Here is a tiny trained network, its code and every weight. The questions are about switching its units off for an input and a target symbol, where a switched-off unit gives its printed mean instead of its output.

import numpy as np


def w(rows, s, z=0):
    codes = np.array(rows[::2]) - 128.0
    scale = np.full(codes.shape[1], s)
    scale[-1] = z or s
    return codes * scale


def f(y):
    return np.maximum(y, 0)


def softmax(a):
    e = np.exp(a - a.max(-1, keepdims=True))
    return e / e.sum(-1, keepdims=True)


def log_softmax(a):
    a = a - a.max(-1, keepdims=True)
    return a - np.log(np.exp(a).sum(-1, keepdims=True))


def net(x, mask):
    ids = ['ΓΘΛΞΠβδεμτψ'.index(c) for c in x.split()]
    T = len(ids)
    res = E[ids] + P[:T]
    u = 0
    for l in range(3):
        q, k, v = (res @ M[l].T for M in (Q, K, V))
        z = softmax(np.where(np.tri(T) > 0, q @ k.T / 3**0.5, -1e9)) @ v
        res = res + np.where(mask[u], z, O[l][:, -1]) @ O[l][:, :-1]
        u += 1
        y = f(res @ A[l][:, :-1].T + A[l][:, -1])
        res = res + np.where(mask[u : u + 8], y, B[l][:, -1]) @ B[l][:, :-1]
        u += 8
    return log_softmax(res[-1] @ U[:, :-1].T + U[:, -1])


Q, K, V, O, A, B = {}, {}, {}, {}, {}, {}
E = w([
[97,169,155],'Γ',
[105,60,142],'Θ',
[143,64,144],'Λ',
[164,121,122],'Ξ',
[193,34,163],'Π',
[52,145,56],'β',
[135,87,147],'δ',
[128,163,91],'ε',
[130,130,250],'μ',
[197,61,125],'τ',
[14,207,127],'ψ',
],0.017)
P = w([
[169,163,112],'0',
[130,50,142],'1',
[128,125,157],'2',
[205,169,154],'3',
[133,82,118],'4',
[128,129,191],'5',
[199,176,145],'6',
[111,86,149],'7',
[104,132,209],'8',
[199,162,162],'9',
[109,65,169],'10',
[216,160,254],'11',
[104,223,170],'12',
[99,98,168],'13',
],0.0074)
Q[0] = w([
[48,42,236],'0.h0',
[205,186,210],'0.h0',
[199,1,13],'0.h0',
],0.0071)
K[0] = w([
[225,134,138],'0.h0',
[128,255,249],'0.h0',
[167,107,70],'0.h0',
],0.0078)
V[0] = w([
[186,11,2],'0.h0',
[18,176,206],'0.h0',
[56,129,42],'0.h0',
],0.0068)
O[0] = w([
[96,63,163,140],'0.h0',
[145,255,95,104],'0.h0',
[96,137,140,5],'0.h0',
],0.0093,0.0025)
A[0] = w([
[133,159,83,223],'0.n0',
[60,95,123,136],'0.n1',
[77,113,108,149],'0.n2',
[218,46,47,63],'0.n3',
[163,60,101,248],'0.n4',
[72,170,189,83],'0.n5',
[248,194,224,33],'0.n6',
[75,134,66,195],'0.n7',
],0.012,0.0018)
B[0] = w([
[174,79,124,170],'0.n0',
[148,151,183,186],'0.n1',
[74,153,148,160],'0.n2',
[92,204,142,242],'0.n3',
[149,128,254,255],'0.n4',
[97,85,109,171],'0.n5',
[145,108,58,245],'0.n6',
[137,45,136,173],'0.n7',
],0.0092,0.0072)
Q[1] = w([
[255,87,188],'1.h0',
[79,116,218],'1.h0',
[200,119,245],'1.h0',
],0.0099)
K[1] = w([
[105,165,102],'1.h0',
[172,179,110],'1.h0',
[109,1,129],'1.h0',
],0.0087)
V[1] = w([
[158,127,119],'1.h0',
[192,83,126],'1.h0',
[179,254,171],'1.h0',
],0.008)
O[1] = w([
[181,69,167,49],'1.h0',
[90,88,51,247],'1.h0',
[96,255,170,72],'1.h0',
],0.0067,0.0011)
A[1] = w([
[107,158,110,40],'1.n0',
[139,126,216,110],'1.n1',
[222,140,103,74],'1.n2',
[69,159,40,17],'1.n3',
[254,128,165,31],'1.n4',
[155,205,194,175],'1.n5',
[226,134,166,1],'1.n6',
[192,234,67,196],'1.n7',
],0.0097,0.0029)
B[1] = w([
[14,129,106,132],'1.n0',
[90,189,143,254],'1.n1',
[150,175,182,169],'1.n2',
[57,94,93,149],'1.n3',
[2,115,48,209],'1.n4',
[158,203,129,201],'1.n5',
[15,114,103,188],'1.n6',
[148,104,72,193],'1.n7',
],0.0073,0.0097)
Q[2] = w([
[193,253,195],'2.h0',
[191,113,126],'2.h0',
[57,185,170],'2.h0',
],0.0056)
K[2] = w([
[119,111,179],'2.h0',
[253,50,75],'2.h0',
[93,78,242],'2.h0',
],0.0056)
V[2] = w([
[254,163,186],'2.h0',
[77,126,15],'2.h0',
[107,128,176],'2.h0',
],0.0068)
O[2] = w([
[164,89,198,7],'2.h0',
[2,103,204,36],'2.h0',
[8,91,148,254],'2.h0',
],0.0062,0.0054)
A[2] = w([
[98,116,121,67],'2.n0',
[65,68,100,225],'2.n1',
[129,49,49,139],'2.n2',
[51,99,206,200],'2.n3',
[97,96,85,18],'2.n4',
[160,121,81,138],'2.n5',
[132,145,59,6],'2.n6',
[254,10,119,215],'2.n7',
],0.0093,0.002)
B[2] = w([
[113,157,254,150],'2.n0',
[188,87,77,201],'2.n1',
[145,113,184,169],'2.n2',
[186,111,71,249],'2.n3',
[150,125,170,157],'2.n4',
[165,75,122,146],'2.n5',
[35,116,170,158],'2.n6',
[246,189,24,131],'2.n7',
],0.0083,0.012)
U = w([
[138,174,76,202],'Γ',
[223,104,231,75],'Θ',
[143,122,194,133],'Λ',
[149,143,172,102],'Ξ',
[87,154,179,56],'Π',
[124,23,119,157],'β',
[173,132,131,255],'δ',
[245,165,44,157],'ε',
[111,120,54,42],'μ',
[110,178,102,138],'τ',
[2,115,139,23],'ψ',
],0.011,0.0047)

Each question gives the input, a string of symbols that net reads in full, and the target symbol t.
The units are the heads (3 rows each of Q, K, V and O) and the neurons (one row each of A and B). Each row of codes is followed by its name. A weight is (code - 128) times the scale printed after its matrix; where a second scale follows, it is the last column's (O, A, B and U).
mask holds one flag per unit, layer by layer, with each layer's heads first. A switched-off unit (its flag False) gives its mean, the last column of its rows in O or B, instead of its output. The means were averaged over made-up inputs and are rounded, as every weight is.
A unit's drop is (log p(t) with every unit on - log p(t) with that unit switched off) / (log p(t) with every unit on - log p(t) with every unit switched off).
The circuit of an input: a set's keep is (log p(t) with only the set's units on - log p(t) with every unit switched off) / (log p(t) with every unit on - log p(t) with every unit switched off). Starting from the 12 units with the biggest drops (on a tie, the unit counted first), units are removed one at a time, each time the one whose removal leaves the highest keep (on an exact tie, the one counted first), for as long as the keep stays at least 0.8.
circuit, biggest first: the units of the circuit, biggest drop first
unit that matters most: the unit with the biggest drop
top k neurons: the k neurons with the biggest drops, biggest first
top k neurons in layer l: the k neurons of layer l with the biggest drops, biggest first
input ψ Π ψ Ξ, target ψ: unit that matters most -> 2.n6
input ψ Θ β τ Π, target ψ: circuit, biggest first -> [1.n4, 0.n4, 1.n6]
input δ Λ Θ ε, target ε: top 2 neurons -> [0.n4, 1.n4]
input β μ Π β δ Ξ β Ξ Π Ξ δ μ, target β: top 3 neurons -> [0.n6, 1.n4, 1.n7]
input β Θ ψ, target β: top 3 neurons in layer 0 -> [0.n5, 0.n7, 0.n3]
input ε μ Θ Π β δ Ξ β Π ε Ξ τ, target β: top 3 neurons in layer 1 -> [1.n4, 1.n6, 1.n5]
input δ δ ε, target ε: circuit, biggest first -> [1.n4, 1.n6, 0.n4]
input τ Γ Γ β β Λ Π β δ, target β: top 2 neurons -> [0.n3, 0.n7]
input ε β β Θ Θ ψ Θ Λ Γ β β τ, target β: circuit, biggest first -> [1.h0, 1.n4]
input Ξ β Π ψ τ β τ β ε δ β Λ, target β: circuit, biggest first -> [1.h0, 0.h0]
input β β Λ Θ Ξ Λ Λ Λ Π ε ε μ, target β: top 2 neurons -> [1.n4, 0.n6]
input Θ Λ β τ Λ τ μ μ ε β β, target β: top 2 neurons -> [0.n7, 0.n3]
input ε β δ Λ δ β τ Λ μ Θ β Π, target β: top 2 neurons -> [0.n7, 0.n6]
input ε ε ε Γ, target ε: top 2 neurons -> [1.n4, 1.n6]
input μ τ Ξ τ δ ψ Γ Θ ε μ Γ ε δ β, target β: top 2 neurons -> [0.n3, 0.n7]
input δ β β β τ ψ ε ψ δ β δ Π, target β: circuit, biggest first -> [1.n4]
input β δ μ τ ε β δ Π ε β Θ δ, target β: top 2 neurons in layer 1 -> [1.n4, 1.n1]
input μ μ ψ Π, target ψ: circuit, biggest first -> [1.n4, 1.n6]
input β δ Ξ Θ β Π Π β ε δ Ξ Λ, target β: circuit, biggest first -> [1.h0, 1.n4, 0.h0]
input δ Π Λ β ε Θ ε μ Λ Γ ε Λ δ, target ε: top 3 neurons in layer 2 -> [2.n7, 2.n6, 2.n0]
input Ξ δ ε Γ, target ε: top 2 neurons -> [1.n4, 0.n3]
input μ τ Π Γ δ μ τ, target τ: top 2 neurons -> [0.n3, 1.n4]
input Λ Λ δ Γ μ τ δ Γ Γ δ δ ε Γ Θ, target Θ: top 2 neurons -> [1.n4, 0.n3]
input β β Ξ, target β: top 2 neurons in layer 0 -> [0.n3, 0.n7]
input ε Λ ε ε β Ξ δ ε ε β ψ Ξ, target β: top 3 neurons in layer 1 -> [1.n4, 1.n6, 1.n5]
